Below are the code and all the weights of a small trained network. Each question names an input and a target symbol and asks about switching units off, where a switched-off unit gives its printed mean instead of its output.

import numpy as np


def w(rows, s, z=0):
    codes = np.array(rows[::2]) - 128.0
    scale = np.full(codes.shape[1], s)
    scale[-1] = z or s
    return codes * scale


def norm(h):
    return h / np.sqrt((h * h).mean(-1, keepdims=True) + 1e-5)


def f(y):
    return y / 2 * (1 + np.tanh(0.7978845608 * (y + 0.044715 * y**3)))


def softmax(a):
    e = np.exp(a - a.max(-1, keepdims=True))
    return e / e.sum(-1, keepdims=True)


def log_softmax(a):
    a = a - a.max(-1, keepdims=True)
    return a - np.log(np.exp(a).sum(-1, keepdims=True))


def net(x, mask):
    ids = ['αβγεηθλμξπστφ'.index(c) for c in x.split()]
    T = len(ids)
    res = E[ids] + P[:T]
    u = 0
    for l in range(2):
        r = norm(res)
        for j in range(2):
            rows = slice(3 * j, 3 * j + 3)
            q, k, v = (r @ M[l][rows].T for M in (Q, K, V))
            z = softmax(np.where(np.tri(T) > 0, q @ k.T / 3**0.5, -1e9)) @ v
            o = O[l][rows]
            res = res + np.where(mask[u + j], z, o[:, -1]) @ o[:, :-1]
        u += 2
        y = f(norm(res) @ A[l][:, :-1].T + A[l][:, -1])
        res = res + np.where(mask[u : u + 4], y, B[l][:, -1]) @ B[l][:, :-1]
        u += 4
    return log_softmax(norm(res)[-1] @ U[:, :-1].T + U[:, -1])


Q, K, V, O, A, B = {}, {}, {}, {}, {}, {}
E = w([
[188,118,102,61,177,174,118,79,164,117],'α',
[89,182,142,72,119,107,158,26,68,102],'β',
[106,89,126,112,179,110,88,89,144,99],'γ',
[78,161,53,108,185,169,175,103,79,75],'ε',
[98,95,129,151,187,120,92,130,158,155],'η',
[96,132,148,85,164,119,102,148,188,111],'θ',
[83,88,111,107,136,66,93,128,102,151],'λ',
[218,112,215,148,102,79,124,137,81,138],'μ',
[95,214,231,84,59,116,106,114,148,156],'ξ',
[193,106,129,157,134,120,155,107,202,198],'π',
[107,115,123,104,110,81,252,68,139,90],'σ',
[112,167,76,186,138,139,114,25,171,138],'τ',
[58,122,130,120,205,89,119,209,124,175],'φ',
],0.028)
P = w([
[70,118,114,134,142,34,30,106,165,146],'0',
[70,109,178,104,239,97,128,138,156,251],'1',
[176,134,116,163,229,57,71,122,128,90],'2',
[95,119,112,126,105,74,64,119,151,133],'3',
[89,122,169,82,211,132,168,134,146,248],'4',
[187,113,124,152,200,100,107,125,129,61],'5',
[110,118,110,124,77,101,80,121,146,128],'6',
[112,134,161,78,193,158,188,123,134,235],'7',
[195,108,131,160,179,127,142,127,119,49],'8',
[131,116,110,122,52,133,97,113,146,123],'9',
[138,158,152,79,174,183,205,125,123,229],'10',
[205,107,131,162,171,142,168,126,114,38],'11',
[144,112,115,122,30,149,115,117,147,126],'12',
],0.02)
Q[0] = w([
[80,102,127,82,129,161,88,159,165,118],'L0H0',
[96,23,165,55,171,141,187,26,108,198],'L0H0',
[162,164,186,81,206,177,149,80,120,190],'L0H0',
[179,88,142,247,67,91,69,199,31,53],'L0H1',
[88,108,179,133,143,218,187,104,92,190],'L0H1',
[200,107,179,157,174,119,63,78,56,152],'L0H1',
],0.015)
K[0] = w([
[122,129,117,127,84,207,113,162,136,102],'L0H0',
[200,130,101,145,7,244,197,91,80,135],'L0H0',
[216,249,139,152,83,224,209,120,134,114],'L0H0',
[54,79,154,127,251,5,57,166,134,120],'L0H1',
[212,239,109,164,110,178,211,152,91,125],'L0H1',
[201,80,221,147,169,168,91,24,60,113],'L0H1',
],0.013)
V[0] = w([
[2,219,113,184,167,149,115,162,131,71],'L0H0',
[93,135,214,122,46,64,111,100,110,129],'L0H0',
[144,185,142,141,125,78,223,112,237,114],'L0H0',
[155,82,114,183,80,154,92,52,133,202],'L0H1',
[165,176,189,96,175,101,81,163,215,97],'L0H1',
[128,217,159,115,117,184,21,105,128,163],'L0H1',
],0.0081)
O[0] = w([
[111,117,100,129,116,197,147,71,126,155,84],'L0H0',
[173,144,205,130,70,144,141,84,92,115,142],'L0H0',
[75,105,162,160,115,104,188,112,244,141,172],'L0H0',
[71,115,137,154,114,106,197,204,195,135,197],'L0H1',
[194,146,153,117,93,170,150,123,153,51,253],'L0H1',
[163,177,112,111,52,203,196,192,170,148,166],'L0H1',
],0.011,0.0047)
A[0] = w([
[116,172,235,96,165,98,189,124,73,197,7],'L0N0',
[208,105,158,111,206,135,146,170,134,157,2],'L0N1',
[61,148,144,55,186,205,151,156,85,200,22],'L0N2',
[157,123,136,162,112,168,8,166,185,151,122],'L0N3',
],0.016,0.0076)
B[0] = w([
[96,75,45,98,167,212,104,50,178,95,208],'L0N0',
[80,122,113,67,55,51,78,144,134,7,202],'L0N1',
[143,185,184,198,116,98,152,90,92,144,206],'L0N2',
[53,89,145,175,172,181,142,50,117,204,254],'L0N3',
],0.017,0.0082)
Q[1] = w([
[178,138,141,159,207,172,109,175,117,100],'L1H0',
[86,144,149,248,91,185,102,156,158,70],'L1H0',
[112,196,38,89,128,113,125,165,137,124],'L1H0',
[110,165,132,111,233,156,156,111,125,82],'L1H1',
[157,50,99,168,111,122,115,187,212,147],'L1H1',
[14,164,223,49,116,124,152,136,132,124],'L1H1',
],0.016)
K[1] = w([
[179,184,172,150,251,141,113,139,86,126],'L1H0',
[82,116,137,184,132,168,131,228,91,143],'L1H0',
[102,224,113,104,139,104,126,160,136,98],'L1H0',
[40,211,88,100,148,159,142,33,198,131],'L1H1',
[165,110,165,127,175,131,94,231,205,162],'L1H1',
[97,87,201,48,188,166,183,115,83,88],'L1H1',
],0.015)
V[1] = w([
[229,84,51,194,153,194,119,106,101,135],'L1H0',
[110,169,94,116,135,182,222,185,64,64],'L1H0',
[152,51,196,172,162,93,223,145,77,75],'L1H0',
[144,120,116,92,195,148,142,77,155,140],'L1H1',
[1,163,186,31,110,138,87,143,98,176],'L1H1',
[102,201,84,168,165,179,194,140,160,125],'L1H1',
],0.0096)
O[1] = w([
[160,104,47,142,174,120,101,99,216,129,104],'L1H0',
[2,34,189,109,189,82,108,53,141,174,9],'L1H0',
[148,84,149,95,200,173,128,68,90,136,102],'L1H0',
[116,112,196,112,80,126,241,177,80,129,229],'L1H1',
[205,50,124,104,38,108,141,176,179,125,172],'L1H1',
[167,173,122,85,115,109,177,171,56,82,147],'L1H1',
],0.01,0.011)
A[1] = w([
[116,88,105,236,55,139,167,78,33,96,67],'L1N0',
[152,70,58,219,128,170,160,60,80,63,33],'L1N1',
[70,115,100,9,47,152,160,152,202,107,61],'L1N2',
[115,176,92,165,68,71,41,73,34,66,2],'L1N3',
],0.011,0.0076)
B[1] = w([
[122,152,54,110,139,165,108,175,156,45,255],'L1N0',
[116,85,250,136,113,70,150,188,87,90,245],'L1N1',
[164,168,148,105,238,104,72,162,93,149,254],'L1N2',
[161,58,91,111,82,154,144,165,130,246,158],'L1N3',
],0.016,0.0065)
U = w([
[108,154,46,60,176,127,69,90,131,99,182],'α',
[155,141,157,139,127,93,251,150,174,191,59],'β',
[204,124,203,178,176,82,108,93,101,134,132],'γ',
[149,110,116,93,67,93,113,89,151,176,231],'ε',
[99,96,147,136,130,179,132,215,152,97,36],'η',
[149,196,110,205,188,83,130,106,55,133,170],'θ',
[69,185,225,80,77,70,107,129,93,183,168],'λ',
[100,185,49,169,140,97,105,102,196,103,156],'μ',
[156,103,43,103,151,120,183,166,75,173,130],'ξ',
[77,159,133,83,54,111,166,3,106,92,114],'π',
[146,144,147,129,247,118,126,226,145,193,78],'σ',
[101,67,128,125,213,130,166,99,125,187,255],'τ',
[178,154,146,71,149,213,158,119,177,147,36],'φ',
],0.012,0.0051)

Each question gives the input, a string of symbols that net reads in full, and the target symbol t.
The units are the heads (3 rows each of Q, K, V and O) and the neurons (one row each of A and B). Each row of codes is followed by its name. A weight is (code - 128) times the scale printed after its matrix; where a second scale follows, it is the last column's (O, A, B and U).
mask holds one flag per unit, layer by layer, with each layer's heads first. A switched-off unit (its flag False) gives its mean, the last column of its rows in O or B, instead of its output. The means were averaged over made-up inputs and are rounded, as every weight is.
A unit's drop is (log p(t) with every unit on - log p(t) with that unit switched off) / (log p(t) with every unit on - log p(t) with every unit switched off).
The circuit of an input: a set's keep is (log p(t) with only the set's units on - log p(t) with every unit switched off) / (log p(t) with every unit on - log p(t) with every unit switched off). Starting from all 12 units, units are removed one at a time, each time the one whose removal leaves the highest keep (on an exact tie, the one counted first), for as long as the keep stays at least 0.8.
circuit, biggest first: the units of the circuit, biggest drop first
k most important neurons: the k neurons with the biggest drops, biggest first
which heads matter: for each layer, one digit per head in row order, 1 if its drop is at least 0.15 and else 0, layers parted by /
input σ γ θ γ η η γ η ε τ γ, target β: circuit, biggest first : (L0H1, L0N2)
input σ γ γ γ, target η: most important neuron : (L1N0)
input τ π η ε ξ σ, target β: which heads matter : 10 / 00
input α α β γ φ, target π: 4 most important neurons : (L0N2, L0N0, L0N1, L1N2)
input τ η γ γ γ, target β: circuit, biggest first : (L0N2, L0H1)
input γ α φ, target λ: circuit, biggest first : (L0N1, L1H0)
input λ μ α, target α: circuit, biggest first : (L0N1, L1N1)
input τ γ τ η γ γ η θ γ λ η, target β: which heads matter : 11 / 00
input θ λ α λ, target ε: circuit, biggest first : (L0H0, L1H1)
input μ γ ξ η γ α γ τ θ, target σ: circuit, biggest first : (L1N2, L0N2)
input σ β μ τ η τ σ γ β η γ, target π: 3 most important neurons : (L0N2, L0N0, L1N2)
input ξ σ π, target μ: circuit, biggest first : (L0N1, L1N1)
input η β η α γ η γ γ π τ γ σ α, target σ: circuit, biggest first : (L1N2, L0H0)
input γ μ σ γ φ η θ η, target τ: which heads matter : 11 / 00
input ξ γ τ τ λ γ μ σ η γ σ, target τ: circuit, biggest first : (L0H1, L0N1)
input π η φ τ μ θ α γ, target λ: which heads matter : 10 / 10
input η γ ξ η τ η η μ η ε, target ξ: which heads matter : 01 / 00
input γ γ σ γ π τ η γ ε, target τ: most important neuron : (L0N1)
input γ λ π ξ η γ μ γ λ γ θ, target α: which heads matter : 10 / 00
input φ η ε γ φ η θ γ π, target μ: circuit, biggest first : (L0H0, L0N1, L1N1)
input γ α ξ η τ, target β: which heads matter : 00 / 00
input θ γ γ τ ξ, target φ: most important neuron : (L0N0)
input σ μ μ η τ η γ γ γ π μ η τ, target μ: which heads matter : 01 / 01
input μ η ξ π θ θ, target σ: 4 most important neurons : (L0N2, L1N2, L1N0, L1N1)
input γ μ η, target η: which heads matter : 00 / 10
input γ π β ξ γ, target φ: which heads matter : 11 / 00
input θ γ β ε θ λ, target ξ: which heads matter : 10 / 00
input γ β λ γ λ π η τ α, target α: which heads matter : 10 / 00
input γ γ σ η ξ γ μ τ γ γ ε, target θ: circuit, biggest first : (L0N2)
